Here is a tiny trained network, its code and every weight. The questions are about switching its units off for an input and a target symbol, where a switched-off unit gives its printed mean instead of its output.

import numpy as np


def w(rows, s, z=0):
    codes = np.array(rows[::2]) - 128.0
    scale = np.full(codes.shape[1], s)
    scale[-1] = z or s
    return codes * scale


def norm(h):
    return h / np.sqrt((h * h).mean(-1, keepdims=True) + 1e-5)


def f(y):
    return np.maximum(y, 0)


def softmax(a):
    e = np.exp(a - a.max(-1, keepdims=True))
    return e / e.sum(-1, keepdims=True)


def log_softmax(a):
    a = a - a.max(-1, keepdims=True)
    return a - np.log(np.exp(a).sum(-1, keepdims=True))


def net(x, mask):
    ids = ['αβγδεζηλμξπστψω'.index(c) for c in x.split()]
    T = len(ids)
    res = E[ids] + P[:T]
    r = norm(res)
    for j in range(2):
        rows = slice(3 * j, 3 * j + 3)
        q, k, v = (r @ M[0][rows].T for M in (Q, K, V))
        z = softmax(np.where(np.tri(T) > 0, q @ k.T / 3**0.5, -1e9)) @ v
        o = O[0][rows]
        res = res + np.where(mask[j], z, o[:, -1]) @ o[:, :-1]
    y = f(norm(res) @ A[0][:, :-1].T + A[0][:, -1])
    res = res + np.where(mask[2:6], y, B[0][:, -1]) @ B[0][:, :-1]
    return log_softmax(norm(res)[-1] @ U[:, :-1].T + U[:, -1])


Q, K, V, O, A, B = {}, {}, {}, {}, {}, {}
E = w([
[142,87,137,172],'α',
[120,158,183,184],'β',
[127,75,56,110],'γ',
[162,137,85,146],'δ',
[184,164,136,173],'ε',
[84,68,186,160],'ζ',
[60,89,57,91],'η',
[132,151,70,119],'λ',
[49,118,178,161],'μ',
[143,119,41,128],'ξ',
[79,105,161,149],'π',
[173,124,8,90],'σ',
[161,170,98,146],'τ',
[139,186,82,133],'ψ',
[140,166,106,143],'ω',
],0.016)
P = w([
[119,135,143,149],'0',
[158,4,198,89],'1',
[135,132,145,130],'2',
[106,164,134,114],'3',
[96,146,65,189],'4',
[135,129,148,129],'5',
[113,167,143,100],'6',
[94,109,97,219],'7',
[135,128,147,126],'8',
[109,164,146,101],'9',
],0.025)
Q[0] = w([
[66,165,43,228],'head 1',
[169,126,119,200],'head 1',
[59,140,118,191],'head 1',
[2,140,95,198],'head 2',
[176,63,132,138],'head 2',
[124,116,50,212],'head 2',
],0.017)
K[0] = w([
[124,163,156,3],'head 1',
[211,172,186,102],'head 1',
[85,165,199,56],'head 1',
[42,225,149,56],'head 2',
[153,111,25,169],'head 2',
[176,158,78,37],'head 2',
],0.014)
V[0] = w([
[220,180,151,166],'head 1',
[174,109,4,113],'head 1',
[80,192,90,98],'head 1',
[186,132,210,112],'head 2',
[120,157,164,198],'head 2',
[54,73,154,97],'head 2',
],0.022)
O[0] = w([
[244,86,24,155,88],'head 1',
[48,71,7,56,135],'head 1',
[168,186,112,31,255],'head 1',
[94,203,68,69,32],'head 2',
[165,220,135,156,190],'head 2',
[209,80,175,33,151],'head 2',
],0.015,0.0055)
A[0] = w([
[167,18,158,73,228],'neuron 1',
[230,135,198,3,255],'neuron 2',
[99,62,103,205,237],'neuron 3',
[121,208,231,59,157],'neuron 4',
],0.016,0.003)
B[0] = w([
[207,172,179,71,193],'neuron 1',
[52,185,45,193,248],'neuron 2',
[118,55,234,139,186],'neuron 3',
[2,144,132,134,238],'neuron 4',
],0.02,0.012)
U = w([
[149,66,165,215,178],'α',
[192,178,153,178,72],'β',
[137,50,193,40,129],'γ',
[95,32,35,205,24],'δ',
[209,98,140,179,199],'ε',
[131,139,233,156,25],'ζ',
[26,149,172,24,100],'η',
[106,114,55,27,189],'λ',
[121,200,168,114,183],'μ',
[93,25,165,145,212],'ξ',
[96,185,186,119,120],'π',
[87,5,86,103,114],'σ',
[197,115,67,129,124],'τ',
[137,166,68,110,255],'ψ',
[235,199,103,87,147],'ω',
],0.014,0.0039)

Each question gives the input, a string of symbols that net reads in full, and the target symbol t.
The units are the heads (3 rows each of Q, K, V and O) and the neurons (one row each of A and B). Each row of codes is followed by its name. A weight is (code - 128) times the scale printed after its matrix; where a second scale follows, it is the last column's (O, A, B and U).
mask holds one flag per unit, heads first, then neurons. A switched-off unit (its flag False) gives its mean, the last column of its rows in O or B, instead of its output. The means were averaged over made-up inputs and are rounded, as every weight is.
A unit's drop is (log p(t) with every unit on - log p(t) with that unit switched off) / (log p(t) with every unit on - log p(t) with every unit switched off).
The circuit of an input: a set's keep is (log p(t) with only the set's units on - log p(t) with every unit switched off) / (log p(t) with every unit on - log p(t) with every unit switched off). Starting from all 6 units, units are removed one at a time, each time the one whose removal leaves the highest keep (on an exact tie, the one counted first), for as long as the keep stays at least 0.8.
circuit, biggest first: the units of the circuit, biggest drop first
most important unit: the unit with the biggest drop
k most important neurons: the k neurons with the biggest drops, biggest first
which heads matter: for each layer, one digit per head in row order, 1 if its drop is at least 0.15 and else 0, layers parted by /
input β τ ψ δ γ, target δ: which heads matter	11
input ψ ψ ε η δ, target η: 2 most important neurons	(neuron 2; neuron 1)
input δ ε ω σ π γ, target γ: which heads matter	00
input ξ δ δ γ α, target γ: which heads matter	01
input ε α ζ ξ τ, target ξ: which heads matter	01
input α δ ε, target ε: which heads matter	10
input ζ ψ λ α η γ ω π, target ω: 2 most important neurons	(neuron 4; neuron 2)
input π λ η σ ε λ ε τ τ ε, target ψ: circuit, biggest first	(head 1)
input δ γ ε ψ τ σ, target σ: circuit, biggest first	(head 1; neuron 2)
input λ ζ ω η η ψ δ α, target δ: circuit, biggest first	(head 2; head 1; neuron 3)
input η ζ δ ζ η σ α δ, target α: circuit, biggest first	(head 2; head 1)
input η π σ ω η, target ω: circuit, biggest first	(head 1; neuron 4)
input β τ λ, target λ: circuit, biggest first	(head 2; head 1)
input β ψ ω λ τ, target λ: most important neuron	(neuron 2)
input τ β β α ψ, target α: which heads matter	10
input η ψ α σ σ δ δ, target λ: which heads matter	10
input π ε λ, target λ: which heads matter	11
input ξ ω η ζ τ, target ζ: which heads matter	10
input ε λ γ, target γ: circuit, biggest first	(neuron 1; head 2)
input α η β η ε, target η: most important unit	head 1
input α ε ω λ δ, target λ: 2 most important neurons	(neuron 2; neuron 4)
input τ τ ψ ω ζ, target ω: 2 most important neurons	(neuron 4; neuron 2)
input δ σ ξ, target ξ: 2 most important neurons	(neuron 3; neuron 2)
input λ α ω, target ω: circuit, biggest first	(head 1; head 2)
input δ ξ ψ μ τ ω ξ ω, target ξ: which heads matter	01
input η ω τ η η ω σ δ, target σ: which heads matter	11
input β ξ ω λ ω δ σ τ λ σ, target λ: which heads matter	10
input γ η η β ω ξ ε α, target ε: circuit, biggest first	(head 1)
